Below is a small trained network, with its code and all its weights. Each question gives an input and a target symbol and asks what happens when units are switched off, that is, made to give their printed mean instead of their output.

import numpy as np


def w(rows, s, z=0):
    codes = np.array(rows[::2]) - 128.0
    scale = np.full(codes.shape[1], s)
    scale[-1] = z or s
    return codes * scale


def f(y):
    return np.maximum(y, 0)


def softmax(a):
    e = np.exp(a - a.max(-1, keepdims=True))
    return e / e.sum(-1, keepdims=True)


def log_softmax(a):
    a = a - a.max(-1, keepdims=True)
    return a - np.log(np.exp(a).sum(-1, keepdims=True))


def net(x, mask):
    ids = ['βδηθλξτψ'.index(c) for c in x.split()]
    T = len(ids)
    res = E[ids] + P[:T]
    u = 0
    for l in range(2):
        r = res
        for j in range(2):
            rows = slice(2 * j, 2 * j + 2)
            q, k, v = (r @ M[l][rows].T for M in (Q, K, V))
            z = softmax(np.where(np.tri(T) > 0, q @ k.T / 2**0.5, -1e9)) @ v
            o = O[l][rows]
            res = res + np.where(mask[u + j], z, o[:, -1]) @ o[:, :-1]
        u += 2
        y = f(res @ A[l][:, :-1].T + A[l][:, -1])
        res = res + np.where(mask[u : u + 8], y, B[l][:, -1]) @ B[l][:, :-1]
        u += 8
    return log_softmax(res[-1] @ U[:, :-1].T + U[:, -1])


Q, K, V, O, A, B = {}, {}, {}, {}, {}, {}
E = w([
[110,216,74],'β',
[139,112,111],'δ',
[158,83,150],'η',
[123,133,59],'θ',
[5,114,135],'λ',
[70,168,144],'ξ',
[193,201,128],'τ',
[113,167,220],'ψ',
],0.018)
P = w([
[200,125,82],'0',
[172,130,99],'1',
[165,155,74],'2',
[175,141,62],'3',
[150,164,54],'4',
[148,141,4],'5',
[138,180,39],'6',
],0.0037)
Q[0] = w([
[82,161,121],'0.h1',
[139,226,254],'0.h1',
[224,175,189],'0.h2',
[137,138,50],'0.h2',
],0.0084)
K[0] = w([
[17,191,207],'0.h1',
[217,111,103],'0.h1',
[217,127,254],'0.h2',
[93,131,42],'0.h2',
],0.007)
V[0] = w([
[58,116,102],'0.h1',
[63,108,158],'0.h1',
[153,75,162],'0.h2',
[137,105,251],'0.h2',
],0.015)
O[0] = w([
[160,99,157,177],'0.h1',
[115,100,238,149],'0.h1',
[164,2,90,4],'0.h2',
[85,117,4,33],'0.h2',
],0.0095,0.0019)
A[0] = w([
[128,86,121,61],'0.n1',
[97,102,143,212],'0.n2',
[134,186,117,194],'0.n3',
[55,31,182,163],'0.n4',
[66,200,89,102],'0.n5',
[127,155,114,215],'0.n6',
[127,60,172,1],'0.n7',
[159,7,115,117],'0.n8',
],0.011,0.0034)
B[0] = w([
[120,112,178,147],'0.n1',
[112,169,108,196],'0.n2',
[120,54,119,246],'0.n3',
[254,228,153,253],'0.n4',
[56,84,232,244],'0.n5',
[152,100,161,206],'0.n6',
[151,106,171,165],'0.n7',
[62,116,235,221],'0.n8',
],0.0053,0.0055)
Q[1] = w([
[67,143,148],'1.h1',
[102,177,2],'1.h1',
[187,190,163],'1.h2',
[135,105,141],'1.h2',
],0.0077)
K[1] = w([
[254,62,135],'1.h1',
[125,44,230],'1.h1',
[90,83,98],'1.h2',
[56,30,119],'1.h2',
],0.0074)
V[1] = w([
[111,10,112],'1.h1',
[29,72,218],'1.h1',
[253,115,124],'1.h2',
[211,71,146],'1.h2',
],0.0077)
O[1] = w([
[80,42,85,42],'1.h1',
[47,86,254,254],'1.h1',
[169,28,91,95],'1.h2',
[179,80,104,130],'1.h2',
],0.0064,0.0035)
A[1] = w([
[74,217,173,255],'1.n1',
[149,135,136,73],'1.n2',
[90,114,163,98],'1.n3',
[199,130,210,92],'1.n4',
[125,41,178,88],'1.n5',
[254,81,121,146],'1.n6',
[192,39,119,83],'1.n7',
[167,42,137,116],'1.n8',
],0.0095,0.0063)
B[1] = w([
[96,59,68,253],'1.n1',
[140,186,109,131],'1.n2',
[254,156,174,154],'1.n3',
[143,199,108,194],'1.n4',
[110,166,129,154],'1.n5',
[176,84,42,155],'1.n6',
[100,104,157,146],'1.n7',
[236,117,10,150],'1.n8',
],0.0046,0.017)
U = w([
[121,211,197,2],'β',
[162,41,153,151],'δ',
[68,23,164,215],'η',
[154,219,26,107],'θ',
[199,115,231,79],'λ',
[63,137,196,83],'ξ',
[124,225,7,196],'τ',
[1,95,172,177],'ψ',
],0.006,0.0052)

Each question gives the input, a string of symbols that net reads in full, and the target symbol t.
The units are the heads (2 rows each of Q, K, V and O) and the neurons (one row each of A and B). Each row of codes is followed by its name. A weight is (code - 128) times the scale printed after its matrix; where a second scale follows, it is the last column's (O, A, B and U).
mask holds one flag per unit, layer by layer, with each layer's heads first. A switched-off unit (its flag False) gives its mean, the last column of its rows in O or B, instead of its output. The means were averaged over made-up inputs and are rounded, as every weight is.
A unit's drop is (log p(t) with every unit on - log p(t) with that unit switched off) / (log p(t) with every unit on - log p(t) with every unit switched off).
The circuit of an input: a set's keep is (log p(t) with only the set's units on - log p(t) with every unit switched off) / (log p(t) with every unit on - log p(t) with every unit switched off). Starting from the 12 units with the biggest drops (on a tie, the unit counted first), units are removed one at a time, each time the one whose removal leaves the highest keep (on an exact tie, the one counted first), for as long as the keep stays at least 0.8.
units of the circuit, in order: the units of the circuit, biggest drop first
top k neurons in layer l: the k neurons of layer l with the biggest drops, biggest first
which heads matter: for each layer, one digit per head in row order, 1 if its drop is at least 0.15 and else 0, layers parted by /
drop of u: that unit's drop, to one decimal
input λ β λ δ λ λ, target λ: units of the circuit, in order	(0.h1 0.n4)
input λ λ η λ η, target λ: which heads matter	10 / 10
input ψ δ β, target ψ: which heads matter	00 / 00
input θ ξ θ λ δ λ δ, target λ: units of the circuit, in order	(0.h2 0.h1)
input λ ψ θ θ, target λ: units of the circuit, in order	(0.h2)
input ψ ψ λ ξ ψ, target ψ: units of the circuit, in order	(0.h2 1.h2 0.n5 1.h1)
input β θ η λ λ, target β: which heads matter	11 / 00
input δ τ τ δ δ, target τ: which heads matter	10 / 10
input ξ β β λ, target β: units of the circuit, in order	(0.h2 1.h1)
input λ δ η λ λ η, target λ: top 2 neurons in layer 0	(0.n8 0.n4)
input λ θ θ, target λ: units of the circuit, in order	(0.h1 0.h2)
input η η η δ ψ, target η: units of the circuit, in order	(0.h2 1.h1)
input δ λ η λ η η λ, target λ: units of the circuit, in order	(0.h1 0.n4)
input τ ψ τ τ τ η, target τ: units of the circuit, in order	(0.h1)
input λ ψ ψ ψ ψ λ β, target ψ: top 2 neurons in layer 0	(0.n5 0.n4)
input ψ ψ δ, target ψ: top 2 neurons in layer 0	(0.n4 0.n5)
input ψ ψ τ λ η τ ψ, target ψ: drop of 0.n4	0.2
input λ θ β, target λ: drop of 1.h1	0.1
input λ η η η ψ δ ψ, target η: drop of 0.h1	0.1
